(in the rows, 128 means zero)
Each row has a class, written after it, and each block has its own classes.
[ 90 145 114 108  77 109 127 129  52 116 177 143 155 142 166  90  88 151
  95 111 117 120 105 101 113  98 126 119  82 132 180 129 116]  U
[186 112 146  72  87 131 103 105  82 196 129 125 134 158 116 140 152 120
 139 113 129 128 167 153 133  90 111  84 126 115 136 124 127]  U
[142  52 139 101  90 159 121 130  93 143 117 117 139 136  95 166 154 129
 113  97 148  97 152 167 122  85  91  99 122 136 111 118 131]  T
[114  78 122 112  75  85 120 150 141 119  99 141 129 109 136  84  81 122
  79  89  89 117  89 102 106  86 122 121 111 162 122 105 125]  L
[ 61 122 116  94  40  77 146 108 112 107 128 159 149 148 133  91  91 138
  98  93 148 135 122 104  99 139 122 177  72 126  91 132 131]  Z
[ 79  84  94 112 127 148 120 115  99 129 127 150 145 132 180 118  72 161
  75 108 118 124  86 135 136 132 145 136 107 142 138 136 126]  Z
[125 118 168  90  95 161 145 162 112 115 122 108 105 113 161 143 120 123
  98 104 169 123 116 114  61 124 136 179 119 160 104  42 100]  H
[ 70 125  97 121  66 142 168 149  52 116 104 146 149 162 124 117 137 123
 121 107 116 103 111 115  83 113 112 149  87 155 102 102 132]  F
[ 51 114  97  96 105 153 148 131 114 149 121 133 139 144 194 107 130 142
  96 112 130 119  84 108  85 121 153 166 122 144 125 106 145]  H
[113  96 116  93 104 157 100 130 149 109 172 113 132 152 184  89  87 140
  86 113 147 141 113 119 127 144 188 157  92 121  77 105 134]  U
[117 101 109 129 110 144 146 150 102 146 135 124 151 146 135 124 109 167
 112 131 196 126 113  99  77 128 152 175 110 176 111  89 144]  N
[117 133 116 124  83 113 157 113 110 103 168 167 126 142 186  74  85 136
  85 112 120 159 100  88 105 135 154 177  81 128  94 103 125]  U
[ 73 177 172 112 112 151 152 150  62 202  55 120 148 180 136 165 145  60
 131 134  91 168 124 109 133 103 165 109 213 165 195 145 156]  F
[ 78  80 124 168  72 110 159 127 105  97 151 161 155 154 133 127  90 143
  79  99 160 131 110 127 107 147 138 167  96 162  74 122 155]  H
[131  96 130  79 108 156  98 115 154 174 121 120 162 183 124 170 149 134
  96 110 167 110 150 173 150 119 143 140 146 144  95 137 137]  N
[118 118 148 123 100 104 129 106 136  96 139 157 137 191  77 131 163 126
  77 116 149 153 127 149 150 124 117 107 119 124 111 150 124]  U
[131 105 131 132  99  88 136  84 147 100 123 182 135 185  73 139 173 132
  75 112 121 147 141 153 158 133  92 106 109 126 102 167 128]  N
[120 121 133 122 117 110 119 104 149  84 127 170 134 196  78 136 189 126
  78 136 147 141 131 171 165 137 113  95 122 112 113 160 121]  W
[123 113 128 132  99 113 115 112 143  77 121 165 131 177  79 128 175 121
  76 125 134 130 141 173 153 126 104 103 112 127 102 148 124]  N
[135 105 139 129  87 108 130 115 144  85 132 159 134 171  81 129 167 124
  71 110 126 157 136 146 153 132 103 109 113 121  92 156 118]  K
[105 112 129  66 114 160 109 154 106 200 111  92 134 150 149 177 146 108
 147 112 147  87 144 174 136 112 153  99 155 113 135 134 136]  F
[141 115 148 133  91  85 130  99 138  79 118 182 134 170  69 130 164 118
  72 125 133 147 127 164 158 127  86  93 118 124 112 162 113]  W
[156  75 153  84  88 173 121 120  91 158 108  88 145 121  99 172 145 123
 136  98 159  98 133 174 104  92  87 105 133 114 131 101 105]  T
[139  90 145  83  85 128 114 146  91 162 148  95 133 138 133 165 137 133
 141 130 177  96 131 149 117 134 128 100 125 141 109 137 125]  H
[145  76 140 102 114 129 124 137 111 174 121 142 137 152 128 159 137 141
 111 130 185 117 144 142 117 102 150 122 142 152 124 124 131]  Z
[193 107 147  40  92 155  96 124 130 168 128  90 133 150  88 173 136 136
 133 108 176 106 192 169 101  93 124 124 127  89 109  89 104]  W
[114 112 113 111 100 105 122 145 104 101 160 120 118 135 128 113 129 115
 126 118 158 101 111 121 109 125 106 145  79 116 160  96 129]  T
[107  91 113 109 112 122 130 110  96 177 136 110 159 146 116 167 163 120
 155 133 158  94 107 139 124 137  93 121 130 153 184 160 147]  L
[127 135 127 132 145 144 188 156  74 242 115 180 160 168 166 160 182 129
 149 186 164 121 159  59 107  97 190 177 163 204 138 125 167]  W
[153  59 109 108 113 123 110 135 101 176 111 156 143 126  60 145 186 140
  93 105 104  74 118 143 159  71  57  67 124 119 225 171  97]  Z
[165 100 168  47  89 153 112 132 139 164 146  79 134 157 114 140 170 115
 134  88 163 100 149 145 104  84 110  96 129  78 135  91 107]  N
[ 71  94 111 127 126 139 123 116 125 135  86 145 146 125 178 122  82 135
  92 129 131 121  96 152 115 137 158 150 115 163  79 103 140]  H
[150 123 138  66 118 132 108 137 151 160 129  85 131 137 115 148 153 123
 143 103 154 108 164 151 117  84 103  90 138  93 127 118 122]  F
[144 102 116  53 100 164 123 113  90 174 133 100 126 159 109 162 149 117
 125  96 138 112 146 156 135  96  76 132 130 104 149 121 135]  T
[135 154 104 181  65 120 165 175  21 152  90 170 192 127  78 109 129  80
 127 130  32  77 103  94 123  37  63 121 147 182 202 142 118]  K
[132 124 127 116  91 112 122  94 129  99 117 178 136 184  88 128 178 116
  79 121 114 146 136 153 158 125  95 116 122 122 125 164 112]  Z
[120 130 128 133  97  95 134  87 116 103 118 183 140 194  62 132 173 127
  84 121 123 148 132 158 157 117  94 106 118 133 116 164 127]  U
[130 107 139 135 100 104 132 104 129  83 111 170 125 168  67 141 177 129
  76 127 143 153 129 160 155 126  94 105 114 125 108 152 110]  T
[134 113 120 130  99  98 126  97 152  97 119 175 127 184  61 140 165 123
  68 126 137 146 140 163 161 131  90 135 116 128  95 153 126]  H
[114 114 124 126  85 105 126 100 125 101 124 179 145 183  80 128 176 128
  78 111 129 142 145 156 157 123  90 111 115 125 118 168 127]  Z
[147 112 118  94 130 150  98 112 161 155 112 100 140 130 159 132 141  98
 145 104  90  98 123 166 136  91 116 100 161 107 120 125 140]  T
[ 50  88 100 146 103 121 165 135  97 105 159 149 170 165 154 113  80 169
  62 101 165 138  81  99  99 105 149 156 101 150 132 116 150]  T
[118  86 112  74  96 144 109 112 122 180 113 103 155 170 108 168 153 112
 129 104 143 107 144 171 121 116 119 118 137 113 134 138 147]  K
[ 87 110  85  85  98 134 129 139  75 144 130 120 149 134 152  97  88 127
 120 107 117  91  95 118 117 122  94 144  90 143 140 112 152]  W
[186  74 133  84  76 156  93 133  87 178 108  96 166 155  75 164 130 127
 137 109 133  96 162 133 101  75 117 120 123 147 139 101 114]  K
[ 98  70 126 124 108 172 123 155  93 151  81 134 132 119 185 130  93 103
  95 115 123  98 105 169  87  94 167 131 137 161 105  64 144]  H
[ 85 157  59 120  96 144 139 140  17 125 127 131 154 115  82 124 134 127
 162 133  96  57 142 164 152 112  30 112  65 102 157 156 117]  F
[ 79  83 172 199 125 132 214  96  68 107 104 153 137  82  82 186 139 138
 142 121 179 139 125 158 101 163  83 129 107 123 108 129 125]  T
[110 143 161  66  86 154 118 123 142 102 148  52 117 109  38 129 113 136
 112  58 147 152 120 104 132 142  48 159 136  61 207 142  96]  Z
[160 115 115  71  96 144 104 118 109 160 141 118 118 146 151 126 121 117
 140 127 160 101 128 167 109  99 141 139 127 113 118 101 129]  U
[133 116 151 126 100  89 134  98 133  90 120 180 137 176  81 137 166 126
  84 133 143 149 146 159 157 135 103  94 111 127  89 160 121]  W
[ 60 106 146 132 113  85 191 135 110 105 169 164 148 159 158 136 129 138
 104 155 203 125  73 103 133 180 153 142  97 149  84 164 130]  W
[ 92 139 103 159 148  79 186 100  86 182  88 192 154 161 130 138  91  86
 155 190  52 137 144  58 144 100 163 170 138 184 132 166 176]  L
[123 121 118 132 104  95 124  91 137  80 123 170 128 190  66 133 168 120
  88 134 116 146 124 165 164 129 101 103 118 118 120 167 117]  L
[161  88 135  51  98 150 104 105 135 150 117 107 128 164  77 183 161 122
  92  90 152 117 150 186 136  95  82 117 131  93 140 119 102]  T
[138 132  96 124 123 163 168 134  78 206 124 137 199 201  71 149 174 146
 114 126 137 125 139  57 100  42  93 162 142 163 212 117 134]  F
[136  92 143  63 126 156 107 123  90 164 151 107 145 148 112 167 154 145
 124 127 171  94 146 157 152 113  99  88 115 112 160 143 114]  W
[179  99 165  97 104 155 114 126  95 193 111 101 150 145  55 174 142 144
 154 100 152 107 174 135 111  84 121 114 135 133 126  97 113]  U
[103 179 113 153 127  73 164  97  65 169  90 203 146 121 122 119 123  97
 131 165  48 138 107  76 205 137  77 162 114 170 175 195 128]  T
[106 125 130 125 105 113 121  96 131 105 134 172 153 187 101 133 161 128
  72 117 118 140 138 155 165 125 116 114 110 137 107 159 126]  U
[ 92 111  89  82  81 134 108 151  97 111 116 137 126 180 123 139 132 142
  72 113 159  94 108 171  89 110 134 145 103 147 119  86 117]  H
[115 103 117 135 103 100 116 101 144  83 113 175 130 176  86 129 171 126
  70 126 130 145 130 172 159 116 109  99 115 119 110 158 127]  T
[179  92 153  86  70 142 112 117  99 144 117 109 116 140  51 166 123 138
 121  86 155 127 164 173 116 108  97 123 118  99 122  96  98]  L
[118 190 136 102  88 152 134 119 103 160 109  97 144  69 175 123 132 108
 170 118  83 118 126 140  69 100 141 116 156  53 201 121  86]  K
[172 112 114  57 102 180 101 124 122 152 143  91 132 158  89 146 129 120
 114  97 130 110 164 150 127  95  96 153 119 111 118  97 122]  U
[149 184  44 123 172 197 136 148 110 143 130 112 158 141 118 157 103 130
  98 135  58 104 128 135 130 109  93 179 148 136 181 117 116]  N
[ 55 113 128 118 124 110 124 131  84 114 126 157 148 144 182 117 108 136
  90 146 154 110  94 146 139 148 149 111  76 155 128 124 122]  N

A new block, with new classes.
[104 119  96 144 164  99 162 105 116 134 139 118  79  73 150  87 143 141
 102  71 139 132 147 169 103 112 136 137 135 131 126 123 117]  E
[176 150 115 130  69  79 134 151 133 126  95 166 174 144  69 145 146 107
 117 158 119 125 171  55 125 116 163  78 123 128 162  73 119]  R
[161 120  91 140 146 142 123 176 109  61  53 110 232 117  55  92 128 140
 143  69 113 159 157 123 102 134 171 144 141 131 173 113 117]  Q
[130 125 133 134 102 121 145 125 112 151 124 108  95 106 124  94 126 106
 137 116 140  93 175  96 106 138 119 149 123 150 146 116 139]  E
[135 124 135 111 101 100 156 158 111 202 108 112 189 179 103 148 157 129
 127 101  76 142 137 102 147 111 133 107 123 149 137 131 133]  P
[136 118 192 108 140  95 114 128 124 108  81 112 169 149 117  97 128 134
 141  87 146  98 138 152  99 185 124 128 110 178  98 153 150]  E
[ 81 115 146 146 127 115  72 124 106 153  99  87 132  85 137 124 139 129
 137  62 124 152 133 163 103 121 126 131 160 121 155 185 146]  E
[118 112 132 185  97 130 159 179 123 141 102  68 141  80 147 116 154 131
 155 127  56 147 170 148  60  72 148 138 139  87 229 160 164]  E
[ 74 177 137 149  99 131 117 152  91 131 124  77 130 127 142 126 159  72
 138  90  88 103 174 139 111 145 170 118 109  86 129 147 162]  R
[135 129 145 136 137 112 106 145 144 109 117 153 130 132 104  85 140 150
 102 132 137 109 115 101  91 153 127 135 134 135 129 156 134]  E
[136 141  92 160 158  92 150 115 128 192  97 135 109 129 128 133 156 146
 134 131 124 117 153 129 113  97 165  72 144 131 108 150 103]  P
[119 137  82 142  80 132 179 159 102  80 122 139 147 147 145  93 151 107
 126  94 153  94 142 116  80 116 142 129 102 105 125 150 153]  C
[125 123 166 167 142 128  46 124 119 115  72  72 165 136 158 118 123 122
 138  39 240 113 155 137 126 189 100  41 143 167 114  64 131]  E
[156 108 137 134 145 142 131 158 124  76 118 132 155 115 128  69 116 134
 115 124 113 133 115 144  81 125 128 154 118 122 149 119 150]  C
[127 112 126 151 141 112 171 163 118 130 134  98 153 116  98  89 133 132
 109 104  96 131 140 134 119 123 147 161 143  94 120  83 108]  E
[184 153 117 114 135 107 131  94 148  51 169 122 129  67 102  59 147 103
  85 144  45 178 142 145 123  76 130 126 188  93 134 131  99]  P
[142 174 111 120 141 103  98 139 118 141 165 166 118 130 147 151 135 122
  78 120 105 126  93 106 223 173 139 123 158  72  90 134 123]  Q
[202 143  58  96 103 100 148 171 111  99  91 193 146 152 107 143 128 151
 143 142 102 128 109  93 128 135 154  97 111 164 160 138 146]  A
[123 101 154 145 147 106 121 151 144 129 110  97 131 136 122 118 124 153
 119 127 160 103 139 116  89 136 114 143 133 144  97 149 117]  V
[133 112 190 119  85  80  98 111 133 147 125 169 125 152 157 104 124 105
 117 150 148  75 111 124 155 150 155 128 131 147  91  78  64]  Q
[158 151 157 116 101 101 164 124 167 158 148 103 123 131 145 147 127 144
 126 194 155  94 128  97  78 144 148 160 144 165 113 155 123]  E
[153 113 126 120  79 136 160 135 131 123 115 152 124 171 132 109 165  77
  82 140  84 128 134  73 136 104 125 107 134 133 126 134 142]  A
[147 160  83  91 108 140  78 114  91 136 110 135 103 153 152 114 154 113
 118 135 106 100 134 104 139 122 119  79 141  88 152 158 185]  B
[153 130 114 150 162  91 141 105 160 165 132 145  57 112 143 170 113 158
 148 150 149 126 133 163 158 160 138 124 174  78 109 183 165]  R
[135 116  67  93 102 158  82 107  77 156  78 129 131 207 161 112 152 116
 113 124 165  71 112 103 118 105 146  64 136 115 153  62 130]  P
[155 138 142  85  44  87 138 150 107 116 133 169 125 153 137 102 165 127
  89  70  81  85 109 108 128 150 144 113 117 109 142 126 131]  C
[112 169 138 136 143  99  36 109 108 175 109 143 167 134 158 135 138 100
  90 120 130  99 130 128 132 153 144  69 118  88 166 183 149]  P
[116 124 150 136 154 150 102 138  98 145 102 133  93  81 110 149 146 142
 129 108  84 136 123 136 139 108 163 139 132  65  73 126 173]  Q
[109 147 161 122  94 142 143 169 125 116 134 110 187 116 110 120 135 157
 174  87 148 120 113 138 140 176 137 184 118 118 104 165 186]  E
[162 117 118 122 114  90 138 169  88 127 102 186 187 148  91 109 139  95
  85 139 116 103 145  52 152 113 130 121  95 117  66 112 134]  Q
[117 141 131 161 142 107  82 161 156 111 169 141 104 104  99 114 105 128
  85  59 115 156 115 123 118 196 118 144 150 113 165 188 117]  A
[214 143 174 101 133 107 174 132 141  84 109 166 187 111 132  70 145 121
  77 108 100 139 138 128 136 177 147 126  95 153 160  90 187]  E
[179  93  91 159 149 171 151 103 132 111 115 127 107  42 140 120 120 105
 126 111 147 165 166 121 118  84 114 125 145 134 103 197 149]  A
[129 131  77 109 131 137 134 106 122  74 106 124  97 171 189 130 158  81
  81 192 107  79 124 122 148 127 133 125 162  75 130 175 133]  R
[149 130 150 131 122 139  87 129 121 104  98 128 142 109 141  82 124 136
 176 141 130  90 144 148 114 137 130 134 122 107 135 204 166]  V
[123 131 127 137 163 131  75 134 148 124 145 115 106 118 120  90 120 173
 102  81 166 131 101 151  53 153 140 127 144 122 125 140 158]  A
[145 152 101 113 137 141 133 129 128 160 141 141 181 154 127 146 145 135
 105 148 124 119 154  77 123  97 121  76  65 151 184 127 112]  V
[ 97 125 165 112  82  84 127 109 131 150  99 157 130 147 144 117 156 103
 124 156 135 103 130 114 168 127 134 122 129 149 111 107 117]  B
[137  98 207 147 104  66  81 151 137 108  99 180 192 118 160  75 149  86
  48 129  88  95 114 124 150 150 147 104 117 115 110 147  47]  B
[133 122 117 171 178 115 111 116 127 115 136 119 129  89 166 125 115  93
  65 116 155 113 139 133 128 150 125 119 150  82  99 177  91]  E
[134 106 176 113 127 159 121 152 127 101 119 156 185 149  99 113 110 124
 100  64 132 137  90 130  95 173 162 151  82 172 134  92  83]  C
[145 108 103 121 174 107  98 111 140  86 122 131 116 129 110  99 127 136
  74 128 142 113 129 114 108 129  89 118 157 115 126 154 111]  P
[157 123 138 157 138  94 162 165 126 101 103 156 119 127 101 144 117 120
 128 132 130 151 127 138 118 136 168 106 132 105  51  71 129]  B
[181 140  91  86 106 118 117 104 110 126 139 133 148 130 193  91 125 116
 154 164 134 108 121 144 179 124 130 112 138 182 131 122 100]  R
[177 158  85 134 132 160 122 168 102  84  63  98 146 118 106 120 115  95
 128  95 112 137 174 101  77 179 166 130 132 134 200 149 172]  B
[167 118 142 118 126 109 125 115 153 111 111 147 136 163 111 108 130 122
 103 121 144  86 130 114 108 167 138 114 140 127  87 182 116]  A
[133 123 140 127 147 122 103 133 141 104 121 106 182 150  84 105 137 145
 116  74 130 151 133 149  93 131 133  94 143 116 101 142 103]  B
[ 94 121  90 126 147 156 129 145 117  93  94 124 174 103  69 191 122 123
 101  92 132 101 132 100 114 147 182 159  97 106 127 145  54]  A
[164 137 183 104  58 135  78 116 160 102 124 153 203 161 119  14 152 100
  81 124 114  73 111 105 115 173 178 141 146 116 172 121  90]  A
[146 159 146 122 103 133  97 174 113 135 125 109 173 137 106 167 136 117
 117 115  96 117 132  87 129 150 150  98 118 109  96 142 110]  B
[169 150 142 108 127  58 162 153 107 124  83 158 162 123 135 182 131 127
 111  86 132 111 132 113 158 185 140 106  97 167  73 155 144]  C
[175 102  98 124 176 119 126 114 142  82 103 153 141 124 138 126 100 127
 118 142 155 104 127 134 156 164 106 125 135 135 110 189 109]  A
[154 115 107 103 145 125 141 121 131 114 100 105 132 132 146 157 153 147
 115 117 142 142 137 126 143 123 107 104 144 151 110 144 169]  R
[131 157 106 130 148 135 107 147 118 122 146 114 143 123 147 180 108 104
  91 117 130 158 115  98 123 144 114 114 121 159 155 137 108]  C
[156 130 107 116 145 120  74 136 132 116 103 101 140 168  96 129 124 165
 148  97 156 112 145 130  71 157 113  89 145 127 143 192 164]  R
[120 203  74 100 164 137  75  59 114 145 145 124  70  92 158 207 152 116
 109 145 137 124 137 122 173 123 143  65 146  92  99 169 143]  R
[137 128 155 119 156  98 109  98 148 159 126 110 146 168  95  89 127 142
 141 149 145  98 151 147  94 134 140 114 138 127  93 137 124]  R
[168 110 134 181 170  99 145 160 141 118 132 125 169  81 102 143 117 149
 117  82 144 158 149 140  98 117 145 115 138 107  38 185  96]  Q
[132 153 176 150 168 126  89 121 153 144 143 117 130 143  93  56 128 138
 137 147 118 140 145 150  27 113 153  91 116 143 109 125 130]  B
[216 134  68 139 172 114 156 145 116 116 118 208  97 108  99 100 127 121
  53  95 106 162 137  81 135 143 158 112 134 116 126 116 144]  Q
[163 140 173 108  79  62 149  72 153 181 146 197 107 132 128 120 150 112
 119 133 128 135 132 124 141 107 153  77 126 177  94 113  95]  P
[ 98  86 135 143 101 126 123 135  84 118  43  89 122 121 217 125 140  80
 136 121 123 103 117 182 132 116 187 155 163 122 112 131 101]  V
[102 153 111 152 106 124 114 106 143 142 107 126 138  50  81 184 148 136
 163 111 124 147 164 118 125  91 164 114 144 101 135 202 117]  A
[143 105 169 153 130 119 104 133 171 110 144 184 105  85 127 144 119 119
  77 179  96 135 115  88 138 122 133 145 128 130 165 129  49]  Q
